Below is a small trained network, with its code and all its weights. Each question gives an input and a class and asks what happens when units are switched off, that is, made to give their printed mean instead of their output.

import numpy as np


def w(rows, s, z=0):
    codes = np.array(rows[::2]) - 128.0
    scale = np.full(codes.shape[1], s)
    scale[-1] = z or s
    return codes * scale


def f(y):
    return y / 2 * (1 + np.tanh(0.7978845608 * (y + 0.044715 * y**3)))


def log_softmax(a):
    a = a - a.max(-1, keepdims=True)
    return a - np.log(np.exp(a).sum(-1, keepdims=True))


def net(x, mask):
    res = np.array(x, float).reshape(1, 7) / 4 @ E
    y = f(res @ A[0][:, :-1].T + A[0][:, -1])
    res = res + np.where(mask, y, B[0][:, -1]) @ B[0][:, :-1]
    return log_softmax(res[-1] @ U[:, :-1].T + U[:, -1])


A, B = {}, {}
E = w([
[115,123,254,92,140,52,94,62],'x0',
[139,116,140,182,5,77,73,200],'x1',
[93,112,50,244,176,173,83,100],'x2',
[115,69,69,95,152,147,130,131],'x3',
[183,118,243,164,139,86,209,92],'x4',
[146,243,74,106,173,56,109,131],'x5',
[176,153,123,119,226,51,203,162],'x6',
],0.0087)
A[0] = w([
[127,98,91,179,131,203,140,135,90],'neuron 1',
[95,120,163,194,125,24,94,94,202],'neuron 2',
[128,211,155,146,88,124,52,124,134],'neuron 3',
[128,108,122,103,126,103,94,189,93],'neuron 4',
[154,109,157,120,127,39,199,128,167],'neuron 5',
[151,136,185,91,102,71,176,150,147],'neuron 6',
[130,108,58,183,118,190,138,151,158],'neuron 7',
[120,100,208,127,180,125,151,6,110],'neuron 8',
[73,137,59,141,173,145,147,105,165],'neuron 9',
[175,140,155,157,147,54,213,115,253],'neuron 10',
[108,82,85,164,168,124,125,161,94],'neuron 11',
[124,170,166,53,94,85,126,139,79],'neuron 12',
],0.012,0.0043)
B[0] = w([
[130,94,173,176,152,179,189,78,200],'neuron 1',
[156,124,76,120,149,63,87,129,214],'neuron 2',
[169,107,73,167,115,96,101,174,191],'neuron 3',
[100,159,165,141,131,140,135,103,148],'neuron 4',
[181,132,73,67,160,96,158,97,218],'neuron 5',
[114,120,105,108,169,133,172,60,217],'neuron 6',
[134,33,108,144,127,170,167,114,227],'neuron 7',
[64,8,172,176,101,200,144,150,254],'neuron 8',
[140,148,66,112,167,75,137,86,222],'neuron 9',
[190,94,98,123,145,101,128,101,246],'neuron 10',
[131,104,107,98,115,151,175,117,179],'neuron 11',
[133,94,144,145,157,180,209,136,196],'neuron 12',
],0.011,0.013)
U = w([
[166,144,104,2,182,59,147,47,182],'0',
[71,181,222,17,87,149,169,170,2],'1',
[98,46,145,161,91,177,188,108,198],'2',
[88,126,162,203,35,81,54,184,122],'3',
],0.0086,0.0033)

Each question gives the input, the list of numbers given to net, and the class t.
The units are the neurons (one row each of A and B). Each row of codes is followed by its name. A weight is (code - 128) times the scale printed after its matrix; where a second scale follows, it is the last column's (A, B and U).
mask holds one flag per neuron, in row order. A switched-off neuron (its flag False) gives its mean, the last column of its row in B, instead of its output. The means were averaged over made-up inputs and are rounded, as every weight is.
A unit's drop is (log p(t) with every unit on - log p(t) with that unit switched off) / (log p(t) with every unit on - log p(t) with every unit switched off).
k most important neurons: the k neurons with the biggest drops, biggest first
drop when u is switched off: that unit's drop, to one decimal
input [2,-7,-4,-3,-5,-3,5], class 2: 3 most important neurons : (neuron 8; neuron 2; neuron 9)
input [2,-1,-6,2,-5,2,-7], class 1: 2 most important neurons : (neuron 8; neuron 7)
input [-7,1,4,-2,8,0,3], class 0: 2 most important neurons : (neuron 8; neuron 10)
input [2,-6,4,5,0,2,2], class 2: 4 most important neurons : (neuron 8; neuron 5; neuron 2; neuron 6)
input [1,3,5,5,4,7,-4], class 0: most important neuron : (neuron 8)
input [4,-6,-8,-6,-1,-1,2], class 2: 3 most important neurons : (neuron 8; neuron 12; neuron 9)
input [8,8,-4,-6,4,-8,3], class 0: 2 most important neurons : (neuron 5; neuron 2)
input [8,-5,-5,2,2,-1,3], class 2: 2 most important neurons : (neuron 8; neuron 12)
input [0,4,-4,8,5,5,-6], class 0: 3 most important neurons : (neuron 8; neuron 7; neuron 1)
input [5,8,7,8,7,-1,-5], class 3: drop when neuron 2 is switched off : 0.1
input [-3,0,-2,-3,-7,7,-7], class 3: drop when neuron 3 is switched off : 0.2
input [2,6,8,6,3,8,-6], class 3: drop when neuron 5 is switched off : 0.2
